a =
[[-12   5  55  -6 -20   6  66  29  13  22  -3  -3  35]
 [  2  -3  30   1  -9 -23  43  30   4  36 -10  38  22]
 [ -5  -4  -6   8  -3  -8 -12  18  24   0   0 -47   7]]
Rows and columns are numbered from 1.
Which number is the entry directly below 43?
Answer: -12
Which number is the entry in row 1 and column 2?
Answer: 5
Which number is the entry in the bottom-left corner?
Answer: -5
Which number is the entry directly above -47?
Answer: 38
The entry at row 3, column 3 is -6
The bottom-right entry is 7
Which number is the entry just right of 6?
Answer: 66
Which number is the entry just right of 43?
Answer: 30
The entry at row 2, column 1: 2
The entry just left of the centre entry -> -23
The entry at row 1, column 1: -12
Which number is the entry in row 1 and column 3?
Answer: 55
The entry just left of the largest entry is 6
The entry in the top-right corner is 35
